Moves between nodes:
τ: q97->q409, q273->q97, q797->q208, q19->q160, q661->q431, q208->q219, q93->q263, q277->q661, q655->q272, q27->q498, q21->q842, q431->q655, q160->q120, q219->q19, q842->q277, q452->q911, q618->q722, q120->q175, q263->q21, q531->q27, q498->q234, q584->q531, q722->q797, q592->q618, q175->q584, q234->q592, q504->q93, q272->q452, q409->q504, q911->q273
β: q97->q160, q273->q120, q797->q263, q19->q409, q661->q234, q208->q93, q93->q208, q277->q592, q655->q27, q27->q655, q21->q722, q431->q498, q160->q97, q219->q504, q842->q618, q452->q584, q618->q842, q120->q273, q263->q797, q531->q272, q498->q431, q584->q452, q722->q21, q592->q277, q175->q911, q234->q661, q504->q219, q272->q531, q409->q19, q911->q175

Name the node of each row.
[20,-38,-98,29,-80,51,-25,20,-9,-24,-12,103,-7,-2,-56,-8,10,90,-50,56,-10,9,51,25,-21,18,60,34,43,57,-47,-45,42,33,-39,26,-36,-3,81,8,58,11,18] | q21
[-21,-26,-82,1,-28,-15,47,-74,-12,67,-23,37,-63,55,-17,1,-22,-14,3,53,48,40,-1,3,46,-18,-8,-12,-19,52,-106,-15,19,6,-9,31,11,68,-35,-33,8,-67,-21] | q722
[-61,5,36,-61,47,-37,8,68,5,-54,-3,-55,32,83,14,-30,-15,-46,84,-74,34,-16,-20,-9,22,21,-26,22,-54,0,24,-18,-44,23,7,16,38,21,-67,-11,-54,14,34] | q219
[-111,7,50,-17,32,-71,19,16,37,-12,41,-33,30,45,46,-9,-30,-57,38,-101,-7,-2,-20,-19,32,39,17,-61,-86,8,7,-5,6,-23,45,3,-3,2,-42,-14,-69,39,30] | q219
[51,-73,5,41,-64,71,-4,-1,-25,10,-15,39,30,-67,-70,75,31,71,-77,-8,9,-46,-18,41,-11,-8,55,50,42,-13,-7,-23,49,12,0,5,44,-29,77,44,42,-19,-1] | q263
[-11,-14,50,-19,-19,-82,42,39,17,-38,8,-16,-22,16,45,-35,-19,66,21,-102,-70,10,-32,42,43,51,5,-59,-51,-11,77,-79,-42,47,30,-12,-23,66,-75,-64,-55,35,10] | q431
[-53,-17,-7,-21,32,36,-58,-1,0,-27,-23,-24,-32,-69,-22,57,-76,-17,29,49,90,-21,-2,38,-14,-19,-26,16,68,32,-28,92,17,-21,-81,56,81,7,-29,35,72,1,9] | q120
[73,55,45,36,57,45,-11,52,7,-75,-46,-10,99,-43,29,-4,-26,39,-7,-1,-21,-90,-23,-6,-17,-55,31,69,-6,-45,7,29,0,-48,50,-23,44,-11,37,87,-3,41,-49] | q504
[-79,58,-28,36,53,19,-44,-1,15,-31,-3,-81,-5,-12,25,-51,-39,-42,12,80,22,14,27,-68,16,-67,-39,79,56,-13,-32,4,4,-33,-5,23,19,31,105,4,-41,-46,34] | q273

Trace:
Answer with the node's row; about right is enough.
[-12,-48,-8,-32,3,10,104,43,46,33,17,43,16,60,25,-33,23,7,-10,-36,-48,11,18,4,49,-51,7,-56,-91,-4,-11,-41,42,88,30,-101,-71,-15,30,-26,-60,21,-7]
β: [0,27,35,59,-65,2,29,-14,-16,9,-6,88,69,-55,-79,38,1,71,-3,-44,-19,4,9,38,7,18,104,18,-31,18,64,10,64,1,7,-27,14,-2,-6,-7,47,99,-40]
τ: [14,-45,20,42,-59,-32,52,42,23,-90,23,98,11,-10,-72,50,-8,83,-46,-15,-12,-10,11,47,-16,33,67,-42,59,-15,1,-19,38,11,-32,-5,-30,14,-3,-28,77,18,-62]
τ: [2,-58,-71,-1,-52,28,39,-26,-5,8,14,81,-23,48,-57,14,5,16,-76,-10,-17,26,39,1,-59,43,93,-55,36,62,31,-9,5,35,-27,45,-28,-1,-37,-25,76,-37,-18]
τ: [-46,-5,-58,-44,-69,-13,53,-24,16,56,-23,90,-75,38,-35,2,-48,5,-1,31,26,104,-42,29,84,-32,18,-79,-1,90,-73,-1,12,80,-25,61,16,44,8,-54,24,-3,2]
β: [12,-43,-98,59,-24,67,-22,-56,64,22,-28,124,-23,4,-52,-11,-12,52,-31,55,31,41,-24,47,-10,-4,39,25,76,13,-23,-23,48,30,-50,10,1,9,66,-67,23,37,11]
β: [-47,-26,-82,-48,-17,29,52,-82,6,121,-20,111,-48,29,-26,-2,-34,55,-27,44,-20,25,-11,8,-1,-38,-20,-107,1,35,-87,-35,21,77,-67,25,-60,52,27,-55,25,-36,-4]
β: [22,-38,-77,54,-114,74,-3,-42,20,-43,-61,109,-51,20,-52,84,8,-4,-13,37,-24,47,31,3,46,-5,7,34,42,46,-33,-40,75,33,-33,-14,-24,-34,31,-30,66,-6,-40]
β: [-28,-29,-75,-10,-56,-14,67,-27,32,98,-37,110,-28,14,-5,19,-47,-3,10,16,14,77,-5,-4,70,-64,15,-16,13,36,-78,0,25,27,-11,14,-66,57,24,-20,35,-57,-18]
τ: [-90,0,-100,32,-15,-9,54,8,82,32,4,6,-64,120,40,-29,27,-42,51,-20,9,46,22,-60,78,-33,-29,-36,-28,-33,-17,-74,-10,69,-4,37,-51,0,19,-101,-62,-53,5]
β: [54,-80,24,99,-62,64,-6,-14,-7,-26,-17,85,20,-34,-74,55,15,24,-41,11,-26,-24,9,123,-3,15,24,53,27,-18,55,33,21,-4,11,-24,14,58,60,-14,96,23,2]
τ: [23,-42,-50,65,-26,18,15,-51,51,32,-66,99,-2,-12,-76,16,3,80,-51,54,-30,34,61,23,60,-1,16,50,31,72,-2,-52,49,20,-26,9,-10,21,56,5,77,-58,30]
β: [-22,12,-65,7,-75,-13,-1,-122,21,27,-21,104,-122,5,-40,-4,-23,-7,44,2,2,49,61,8,61,-36,-15,-62,-33,29,-44,-19,-5,77,-30,-28,-22,62,54,-36,36,-6,-14]
β: [20,-21,-54,71,-43,75,23,-63,22,3,-36,143,16,69,-86,42,25,16,-80,50,21,63,57,16,0,-41,49,55,53,51,-28,-1,69,66,1,-5,-26,-8,36,-17,39,-24,11]
τ: [-11,14,-30,43,-51,-37,-18,0,-59,97,-14,50,-91,41,-46,-11,33,57,-12,99,-3,69,13,8,64,-45,-2,-39,67,12,-65,-17,2,-9,22,31,-50,-13,32,-22,-17,-60,-47]
τ: [-19,-5,-28,25,-58,-9,95,-60,48,86,-14,8,-44,60,56,-46,51,-81,22,-42,-10,22,18,-12,50,-11,-6,-95,25,-33,5,-58,-43,47,88,-78,20,51,60,-54,-83,-12,-10]
β: [-8,-49,-21,24,-59,7,8,-5,23,-35,-14,72,40,-26,-127,44,9,22,-76,-51,-28,-21,-4,72,15,23,83,-6,5,-7,-13,-3,24,-3,-24,30,-28,-11,22,-4,47,39,-53]
β: [5,-18,-22,-6,-107,35,74,-48,19,85,-23,67,-11,48,20,-16,64,38,38,1,40,16,7,13,128,-82,-10,-26,-29,-39,23,-37,-9,20,38,-17,9,22,49,1,19,-39,-31]
β: [32,3,30,-1,-83,6,22,-1,23,-54,81,114,-37,-49,-86,62,8,86,-75,-17,-17,-12,4,82,45,30,13,-32,25,13,47,-4,77,4,-67,34,-33,62,-23,-14,81,-17,-36]
β: [-10,11,-72,-5,-39,-26,65,-15,54,75,-114,16,-43,80,-1,-34,30,-35,23,38,24,29,57,-58,83,-47,-8,-42,-17,14,12,-20,-30,21,59,-48,5,23,136,-4,-60,-21,0]
β: [51,-19,16,65,-43,-50,41,8,10,-24,27,78,14,-31,-85,82,-5,91,-91,-24,-46,-6,-15,92,8,-13,57,-44,1,27,24,-56,69,26,-19,20,-35,-19,-18,-18,55,8,-42]
β: [-16,2,-23,-23,-26,-11,55,-22,32,72,-58,52,-26,31,-5,-39,21,7,72,-14,36,50,42,-10,79,-27,-69,-72,0,30,-17,-35,30,67,78,-45,-20,14,97,4,-80,-20,-18]
τ: [-16,-1,-43,10,60,-23,81,13,71,15,-23,28,43,65,14,-61,45,-17,76,-82,-10,51,42,-18,7,-31,-28,-121,-47,23,-15,-46,34,84,48,-77,-55,13,21,-45,-47,-3,-20]
β: [90,11,57,28,-11,-14,28,-2,-4,31,17,40,82,-31,-39,56,-21,74,13,-50,-78,-18,-9,101,54,32,84,50,-12,-6,87,50,-5,36,64,-31,47,18,-24,10,43,66,-28]
τ: [16,-73,-28,44,-50,19,76,41,-22,-56,-21,39,65,-33,-76,10,2,68,-61,-19,-50,19,0,66,-22,31,63,3,61,12,6,25,62,15,-69,-6,-10,-11,-9,-25,79,55,-34]
τ: [-9,-100,-46,12,-79,-21,25,7,-6,59,-47,52,-14,10,-62,38,-19,18,-80,43,19,45,17,74,-19,16,38,-24,64,40,12,-59,30,53,-57,11,-4,26,-21,9,82,-27,9]
β: [-3,4,-26,18,-50,24,15,-24,-10,121,18,66,-27,86,-18,-26,30,13,-20,78,0,56,57,-8,52,-78,1,-47,83,63,-22,-27,48,18,34,41,-42,-40,91,-19,-31,-24,-40]
β: [8,-68,-36,-2,-98,-10,40,-27,-71,70,1,91,-54,14,-59,46,-49,22,-97,50,-13,78,38,68,36,51,50,-17,45,56,33,-44,35,82,-49,34,-20,-8,11,-35,98,-68,2]
β: [-17,-45,-38,34,-88,25,58,15,-27,90,-27,142,-27,50,-70,-52,28,16,-20,73,-35,57,46,4,9,44,-48,-28,51,27,-62,-36,67,26,8,2,-71,7,55,-56,-31,-85,27]
τ: [0,-20,-83,-29,-71,32,107,-65,40,64,-39,44,-32,82,57,13,-4,-36,30,7,11,31,26,-5,100,-24,17,-70,-4,7,-24,-51,-40,31,66,-44,-15,27,67,-15,-67,-40,-31]
β: [25,-71,-23,31,-61,-1,84,16,-21,-1,-37,56,-1,-17,-80,43,30,61,-27,-8,-39,-37,-19,80,-2,9,84,13,59,-29,25,-6,64,49,-60,-7,-28,19,-49,-30,64,56,-61]
[44,37,-94,39,16,74,-105,-18,6,59,-45,-34,-31,-22,30,-69,69,8,-21,71,53,-21,37,-62,-55,23,-67,58,123,-17,-30,21,-7,-24,3,43,15,-7,88,4,-33,-56,23]
τ: [40,4,-14,17,-2,63,-3,1,19,36,-29,35,20,-4,56,-49,12,-34,40,15,-21,-12,-32,-23,9,-43,-6,66,-16,-42,-52,18,-8,-25,68,-74,-25,-46,83,3,-50,-22,-13]
β: [-49,5,-3,-20,49,-67,-13,51,15,-45,-29,-48,-3,-47,-26,52,-93,1,-15,26,1,64,-16,34,-19,68,32,-42,-48,-13,-67,40,22,46,-71,26,9,62,-83,-81,45,2,14]
τ: [-69,44,-20,-29,5,-29,-32,-5,-23,-23,39,-11,-56,-45,-35,25,-96,-69,-30,85,30,27,-26,47,-68,20,16,-2,23,-15,-56,88,29,36,-135,51,-29,33,-14,16,75,-43,25]
τ: [-91,-29,-76,-39,10,44,-62,-73,-7,29,25,-43,-75,11,-29,39,4,-81,33,53,49,-1,-22,-23,-54,7,-41,25,48,5,-27,-1,-37,18,-60,102,-15,-53,36,-39,64,-118,31]
τ: [-71,68,-30,51,69,6,-30,11,1,48,-13,-47,3,-16,76,-68,-6,-13,20,82,-4,26,38,-33,-54,-87,-75,102,21,42,-52,58,-18,-43,15,12,-14,20,53,-38,-55,-74,31]
β: [-18,-36,32,-30,39,30,-44,-56,-35,-60,-7,-53,-6,-85,-19,46,-41,6,-3,95,6,48,-5,5,-80,0,-51,35,17,35,-53,48,11,-45,-54,101,15,22,-41,-17,55,-23,4]
τ: [-43,9,-51,27,62,21,-55,-11,-42,-3,6,-24,-9,-58,-21,11,-48,20,-12,94,79,-45,-11,-40,-35,-54,-92,35,59,-8,-72,65,-82,-54,-77,41,-11,-27,76,-26,58,-54,45]
τ: [32,28,-68,13,9,58,-70,-16,23,24,-46,-17,-6,-33,-15,-52,48,13,4,79,58,29,18,-50,-42,0,-67,75,57,-20,-76,25,6,-49,-22,36,30,19,83,66,-36,-41,69]
τ: [52,26,0,95,27,64,-32,-8,-19,59,45,33,2,18,70,-65,87,-41,70,79,4,-17,-6,-105,-12,-46,-17,70,38,-17,-47,-12,-7,-81,88,-56,-23,-7,52,49,-150,-4,12]
τ: [65,12,63,15,87,26,16,21,25,-4,-33,32,39,44,23,-35,109,33,-32,-5,-33,-67,-8,-29,26,-11,-22,20,25,-40,19,-43,-34,-46,119,-81,24,-33,88,-6,-73,3,-11]
β: [-11,-29,4,-77,-26,-110,21,38,17,-63,1,-84,18,-1,39,79,-40,-81,-22,-61,-79,-36,-19,67,-49,54,32,-99,-91,-17,65,12,-8,-4,-36,-2,-10,42,-89,18,-42,70,65]
β: [93,61,34,15,47,48,29,32,8,43,-64,-6,55,21,45,-19,63,78,12,-22,-21,-23,-11,10,47,-34,4,-1,5,-24,-33,8,14,-45,118,-79,94,-44,54,-26,-107,7,-36]
β: [-12,2,24,-70,-38,-81,48,-2,17,-135,27,-78,-5,-32,-35,13,-40,-30,-12,-83,23,-40,-22,70,-7,114,42,-46,-59,0,18,10,28,7,-33,32,-10,47,-115,-2,-19,79,23]
β: [81,96,66,52,6,45,14,6,35,9,-53,37,25,26,50,-8,45,24,14,0,-33,-34,-9,-35,18,-9,35,73,38,-57,0,-46,-40,-67,109,-36,17,-24,59,42,-94,34,-68]
β: [-7,-15,-25,-76,0,-49,-13,-30,40,-111,40,-16,-14,22,40,21,-42,-81,6,-54,-35,9,-35,83,6,87,29,-30,-85,24,41,-3,16,13,-35,7,9,21,-96,-23,23,41,-2]
β: [76,35,35,67,14,35,-18,53,24,-6,-73,5,54,-5,21,-28,117,42,-21,-27,-42,-7,-12,-15,17,-17,-24,53,32,-72,9,-39,-40,-34,82,-73,69,-21,34,44,-77,38,-39]
β: [-47,0,82,-74,-20,-123,2,5,-12,-66,29,-30,-39,-16,24,50,-43,-72,-24,-110,-53,-27,14,89,32,35,0,-60,-47,17,0,3,9,-7,33,-8,12,10,-58,-7,42,29,24]
β: [41,18,-18,51,-8,59,0,59,-5,-11,-34,-14,26,-45,56,-24,142,39,36,-10,-29,-28,-2,-49,-26,-10,-43,-31,22,-40,-3,32,-26,-82,130,-46,50,-23,5,18,-38,-16,-35]
β: [-22,-21,6,-43,-36,-54,54,18,25,-97,-19,-62,33,-18,13,44,-11,-67,-39,-86,-17,-11,-34,93,-8,26,58,-61,-35,59,31,24,3,22,-25,43,3,47,-107,32,-23,41,33]
τ: [-45,-47,-27,-5,54,1,-65,2,-41,-18,27,-48,23,-10,-21,33,-73,-24,-53,-33,-7,26,20,54,-25,67,-3,-16,-13,-25,-46,-6,41,41,-74,77,-16,69,-109,28,78,42,-24]
τ: [1,0,-14,-24,-26,-41,-55,-62,-15,6,-17,-61,-59,-60,19,19,-47,-23,-21,84,44,17,-6,4,32,22,-41,-39,-12,-11,-69,45,-7,61,-96,72,0,45,-13,39,62,-20,22]
τ: [-84,-12,-59,-58,31,15,-62,-62,23,9,23,-46,-22,27,4,13,-39,-24,-22,64,24,-4,-8,14,-40,12,-105,61,26,-20,-34,12,-22,-13,-45,97,9,-14,-21,-21,-14,-85,36]
τ: [-102,18,-43,9,16,8,-38,22,-39,1,26,-68,-38,-3,26,-43,12,-59,42,71,60,39,15,-116,-33,-89,-50,86,7,-18,-96,-15,-15,-50,23,-3,-3,-15,41,-13,-53,-26,23]
τ: [42,115,4,9,84,24,-18,-13,-38,75,40,-43,36,41,58,-88,63,-34,11,-12,-20,-13,-8,-100,1,-10,-71,59,28,-32,-42,7,-95,11,8,-7,13,23,32,62,-81,12,27]
β: [13,-15,58,27,38,-2,-85,-2,-17,-92,28,-63,-5,-68,8,7,-90,-41,-25,-30,-5,-28,-49,1,-54,34,46,-15,4,-63,17,43,18,33,-89,62,14,0,-106,26,3,33,85]
τ: [-5,16,-17,-24,59,42,-65,-34,-3,-41,33,-53,8,-66,-15,60,-112,-56,26,69,32,25,-33,13,-73,-32,-6,21,26,24,-44,57,13,-39,-101,46,23,-38,-41,36,59,-3,14]
β: [-34,45,-25,2,53,13,-38,7,-45,14,7,-86,6,11,71,-68,11,-68,10,88,34,48,-8,-63,-58,-76,-81,85,28,-13,-61,35,-10,-57,28,15,-4,19,34,-30,-1,-51,74]
τ: [21,71,24,-15,61,45,-65,-2,-14,15,-45,-20,29,1,80,-82,81,-49,57,-27,-32,-11,-32,-64,-20,-7,-128,55,19,-57,-20,-4,-61,-1,43,-12,72,-27,85,41,-79,-52,-38]
β: [-23,22,36,-12,78,15,-73,12,-3,-75,17,-73,-26,-36,-67,16,-47,-48,-26,-14,-2,-15,-43,10,6,38,4,5,-26,-35,39,69,-7,-22,-72,81,51,29,-85,-1,21,-11,33]
τ: [2,21,48,-21,45,82,-83,-14,3,-15,1,-48,51,-71,-29,1,-26,-53,19,100,68,-20,-42,-14,-80,9,-22,39,69,-34,-9,111,-41,-59,-47,53,22,5,-20,11,60,10,26]
[41,-19,43,70,-44,16,40,47,-22,22,-16,74,38,-69,-53,67,-3,63,-39,-59,-48,-29,-23,34,26,70,95,46,-35,13,29,43,14,16,28,-29,12,-35,-4,-11,29,73,-78]
τ: [-10,-51,-15,25,-72,13,-29,19,60,-25,-32,104,-35,-95,-110,104,38,86,-66,-17,-36,29,-14,44,-11,29,65,-33,36,61,5,10,54,7,4,-69,-44,7,36,20,62,11,-85]
τ: [18,-39,-61,22,-123,-4,-5,-25,8,54,-19,70,-58,-47,-41,27,-43,28,-73,37,-25,36,67,29,3,11,39,-60,25,32,14,-67,5,52,20,9,-84,20,20,-19,64,-45,-1]
β: [-5,12,-25,45,-84,-4,9,-26,17,74,-26,90,-24,32,-56,-42,57,29,-5,59,-39,31,40,-8,13,-71,17,-46,60,45,-4,-61,23,15,-11,10,-36,-36,17,-10,14,-84,-46]
τ: [0,29,-44,-30,-43,-4,104,-44,69,95,-32,57,-25,36,13,15,62,-38,41,6,8,6,33,0,142,-74,-8,-47,-8,44,9,2,-32,20,84,-43,-21,-48,75,-21,-51,-65,-16]
τ: [-9,30,-63,-34,33,21,100,-23,61,-29,35,-26,20,79,70,-51,6,25,51,-75,-49,38,8,-54,20,14,34,-42,-64,62,1,-49,21,21,46,-39,-45,-10,-6,-9,-13,1,-4]
β: [60,25,25,-11,-7,38,16,12,-25,-21,-58,76,28,-44,-64,75,3,95,-15,-30,-67,-17,-25,57,18,31,91,30,-65,-22,88,48,16,11,30,-37,-4,21,-4,-10,65,76,1]
β: [-23,7,-21,-50,-34,-21,80,28,32,43,14,-10,8,83,53,-48,40,-4,47,-48,-27,69,29,-24,57,-52,-12,-86,-68,-11,-19,-29,18,79,59,-81,-1,-26,21,-76,-23,30,-44]
β: [31,-9,29,-6,-29,23,-16,27,-13,6,-9,27,67,-10,-75,10,33,64,-6,-91,-37,-4,8,84,16,-2,75,43,-51,-23,84,15,20,-12,22,-69,41,-4,-36,-12,58,76,-19]
β: [-27,23,8,-40,-24,-62,82,60,34,56,-9,21,51,38,60,-38,45,-11,70,-20,-62,49,25,-56,46,-35,-9,-69,-63,11,20,-63,47,75,36,-83,-75,59,6,-29,-1,4,-30]
β: [67,8,62,28,-23,26,46,-11,-57,-50,0,81,29,-44,-84,46,-16,70,-32,-44,-67,-19,20,45,12,27,86,60,-5,-42,86,14,47,-17,38,-81,55,-32,-42,6,39,19,-35]
β: [-2,11,-18,-55,-11,-9,96,30,7,40,27,-15,14,62,13,-92,-3,-20,60,-64,-30,34,-19,-15,78,-13,-59,-75,-87,-2,-3,-47,17,28,57,-30,-55,9,26,-58,-42,33,1]
τ: [-19,-5,64,3,-47,-75,70,89,2,18,26,-66,12,33,50,-28,19,-27,24,-69,20,61,-8,40,89,27,10,-89,-81,-36,54,-46,2,20,63,-79,-2,62,-98,-29,-48,-15,8]
τ: [-37,7,60,-75,-5,-38,2,76,40,-68,-15,-96,-32,-17,37,34,-62,-35,3,-74,-1,-13,-30,45,5,74,12,-49,-50,15,-8,60,35,30,-5,-17,-35,12,-107,23,-7,-14,4]
β: [75,78,11,77,28,15,54,-12,1,1,-62,4,30,19,11,-26,121,36,43,-14,-5,-41,-15,-31,8,-18,22,-11,42,-73,8,-30,-16,-42,76,-66,48,-67,62,33,-42,47,-32]
β: [-52,-32,50,-56,-16,-90,-8,13,8,-74,23,-60,2,25,6,63,17,-20,1,-97,-42,16,-2,58,5,91,1,-59,-65,-1,70,36,5,14,-9,-9,2,19,-90,-6,-4,70,28]
β: [77,47,20,108,13,19,8,57,3,10,-44,-11,-4,7,41,-17,79,-2,17,-8,28,-39,-16,-37,3,-1,17,-11,30,-95,-5,-45,25,-30,111,-37,28,-29,69,37,-78,42,-28]
β: [-22,-17,31,-84,0,-70,5,11,-25,-67,7,5,5,-39,-26,13,-74,-34,11,-84,-48,-8,-19,58,30,99,4,-85,-51,57,-1,12,44,12,-20,9,-1,-21,-113,-22,13,83,-57]
τ: [-35,-32,8,-20,99,-51,-44,13,-17,-72,-15,-37,-40,-27,-47,22,-97,-39,-33,-58,-39,3,-18,26,-20,69,12,12,-77,14,-7,61,58,-1,-61,35,57,74,-115,1,87,65,51]
τ: [-71,-17,-3,20,14,-37,-58,-39,34,-16,37,-36,-61,-34,11,40,-52,-48,-65,60,56,28,-35,31,-18,19,-54,-3,0,-45,-32,47,-12,0,-137,110,-46,102,-63,10,44,9,-10]
β: [-36,40,-84,23,-29,66,-95,-14,19,17,-55,-16,15,-29,72,-32,36,17,-42,82,86,5,26,-56,-49,-54,-12,34,69,-9,-17,10,-20,-26,-9,-14,9,-15,72,11,-42,-17,10]
τ: [81,9,16,42,20,68,-20,-35,-8,37,-4,6,38,2,61,-60,80,2,60,62,1,-20,20,-15,-22,-55,-43,83,20,4,-38,17,-26,-91,75,-55,4,-43,70,-8,-93,-60,18]
τ: [32,53,47,34,30,29,48,77,23,-50,-43,-2,37,15,66,30,86,39,37,-19,-40,-46,-9,-37,14,-20,-17,13,15,5,18,8,-47,-32,107,-89,16,-45,85,22,-91,18,-44]
τ: [102,7,54,3,-32,76,-4,-10,35,13,6,6,46,-83,-13,33,72,50,-66,-49,-44,-44,31,49,2,-2,25,11,-1,-24,63,28,16,-19,79,-35,37,8,69,56,-35,51,-70]
β: [-5,23,57,-12,-36,-51,20,39,57,36,28,-43,-13,27,28,-28,62,10,7,-58,5,62,-1,24,27,35,29,-92,-73,-44,62,-12,-4,15,44,-32,9,42,-60,-61,-54,-10,25]
τ: [12,-32,28,-55,-16,-55,33,10,22,-95,6,-30,-6,7,31,80,-67,-93,33,-49,-18,-27,-29,62,-3,29,39,-44,-33,19,71,35,21,44,21,-5,-13,26,-91,27,-6,21,-19]
τ: [-39,-24,17,6,27,-6,-73,14,-21,-29,13,-67,3,-12,3,48,-98,-28,-49,-9,3,41,-7,64,-57,29,77,-61,-4,6,3,54,22,-5,-96,32,-12,110,-129,-6,60,1,19]
τ: [5,22,-12,-23,-27,-32,-28,-23,47,-15,24,-74,-39,-46,-21,-17,-68,-21,8,55,40,-6,26,-14,-24,29,-25,-2,-14,-7,-20,44,32,45,-104,57,21,31,-41,-33,89,-25,40]
β: [-12,60,-64,-35,-23,16,-78,-50,-9,54,-48,-26,16,-41,25,-47,68,24,-16,88,57,-41,6,-92,-62,-64,-143,68,39,15,-34,-18,24,-54,-33,39,70,-34,61,24,-19,-61,27]
β: [-12,9,-23,-33,22,-50,-47,5,-1,-48,58,-41,-57,-76,-29,-2,-49,-52,-11,69,72,14,-18,29,-63,36,-54,13,44,6,-12,46,-18,26,-158,104,-7,-7,-66,-18,65,-2,34]
β: [11,48,-79,12,-3,55,-53,-13,17,49,-50,19,20,21,32,-19,108,-16,-43,80,51,-23,-35,-67,-50,-33,-73,109,55,-33,-49,47,-7,-72,-38,41,34,-79,88,31,-31,-46,24]
[5,18,-76,-56,-86,-3,47,-24,33,88,-63,67,-39,36,7,-20,0,-4,53,-30,13,23,45,16,65,-70,-25,-92,11,31,-17,-14,-19,56,41,-48,21,-1,89,-57,-11,-18,-15]
τ: [-29,-19,-29,-51,-4,21,70,41,58,32,12,-4,36,72,33,-65,-22,-38,90,-57,36,7,-6,-21,80,-16,-2,-71,-97,65,16,-56,-17,20,69,-70,-31,-17,74,-41,-79,51,-19]
β: [83,22,29,53,-8,6,62,7,-16,-47,-12,55,38,-7,-47,30,-10,92,-8,13,-15,6,-15,68,-3,20,85,39,-34,-64,94,37,35,28,77,-47,32,11,-23,13,26,46,-3]
β: [-43,-16,-30,-50,8,-17,65,47,63,35,46,6,28,92,36,-62,26,4,66,-33,-23,21,13,-50,60,14,42,-65,-92,25,45,-80,-4,61,50,-68,-61,-5,7,3,-20,22,-74]
β: [94,51,34,9,-37,-35,45,-20,-39,-4,-18,40,75,-37,-32,44,-17,61,-48,-59,11,12,14,107,-3,41,73,30,-27,6,105,12,-14,-17,-5,-34,-10,16,-61,-11,30,22,-18]
τ: [-20,-42,-42,39,-86,-62,49,-12,12,-82,20,83,26,-43,-110,51,10,47,-58,-29,27,-21,-8,48,27,66,100,-14,-24,72,47,-17,31,47,-17,-1,-77,58,-16,-27,93,33,4]
β: [-26,20,-51,-37,-103,7,74,-33,57,81,-78,50,-26,70,-16,11,28,-25,60,-37,-8,-32,-7,-54,50,-28,16,-68,-13,55,37,-59,-33,61,49,-38,-22,17,61,0,-7,-14,-30]
β: [33,-97,10,-5,-84,4,61,32,1,-58,-18,104,-17,-35,-92,73,1,93,-77,23,-15,57,-26,32,1,84,75,-6,12,21,-8,33,12,15,-11,9,-33,65,-13,22,71,18,-76]
β: [-28,-3,-30,-18,-85,-4,46,-17,26,83,-44,88,-7,66,13,-50,42,34,17,-10,47,16,30,7,97,-47,-19,-52,2,33,8,-17,-7,47,62,-8,-7,15,75,-30,-50,-11,8]
τ: [10,-20,-49,-50,-43,31,120,70,45,44,-12,-18,45,12,16,-38,20,17,73,-60,-2,27,7,1,37,-48,-30,-101,-86,34,-30,-105,-16,23,82,-89,-43,9,62,-39,-64,38,-36]
τ: [7,7,55,30,-32,-107,19,46,27,-18,16,-62,6,20,41,-19,12,-30,30,-26,36,35,-22,-4,45,27,36,-92,-129,1,65,-68,-4,22,49,-25,-23,-13,-69,-23,-36,5,19]
τ: [1,13,20,-44,-42,-67,55,35,-13,-73,18,-82,3,-42,30,20,-47,-17,17,-79,-29,-33,-29,32,2,60,66,-124,-86,20,47,16,9,33,21,10,-19,-9,-81,-13,-18,36,-11]
τ: [-67,-52,-7,-47,71,-5,-39,48,-31,-37,42,-44,-17,-4,7,19,-100,-18,-71,-65,12,-13,-9,40,-18,51,34,-12,-68,63,5,30,19,-48,-57,26,2,95,-94,-18,103,30,34]
τ: [-27,-20,-22,-8,25,-22,-32,-32,4,44,32,-31,-67,-30,-12,-4,-135,-15,-52,87,49,26,-25,61,-77,46,-4,-23,-8,-35,-33,74,-84,5,-110,74,-22,39,-52,-3,90,-46,48]
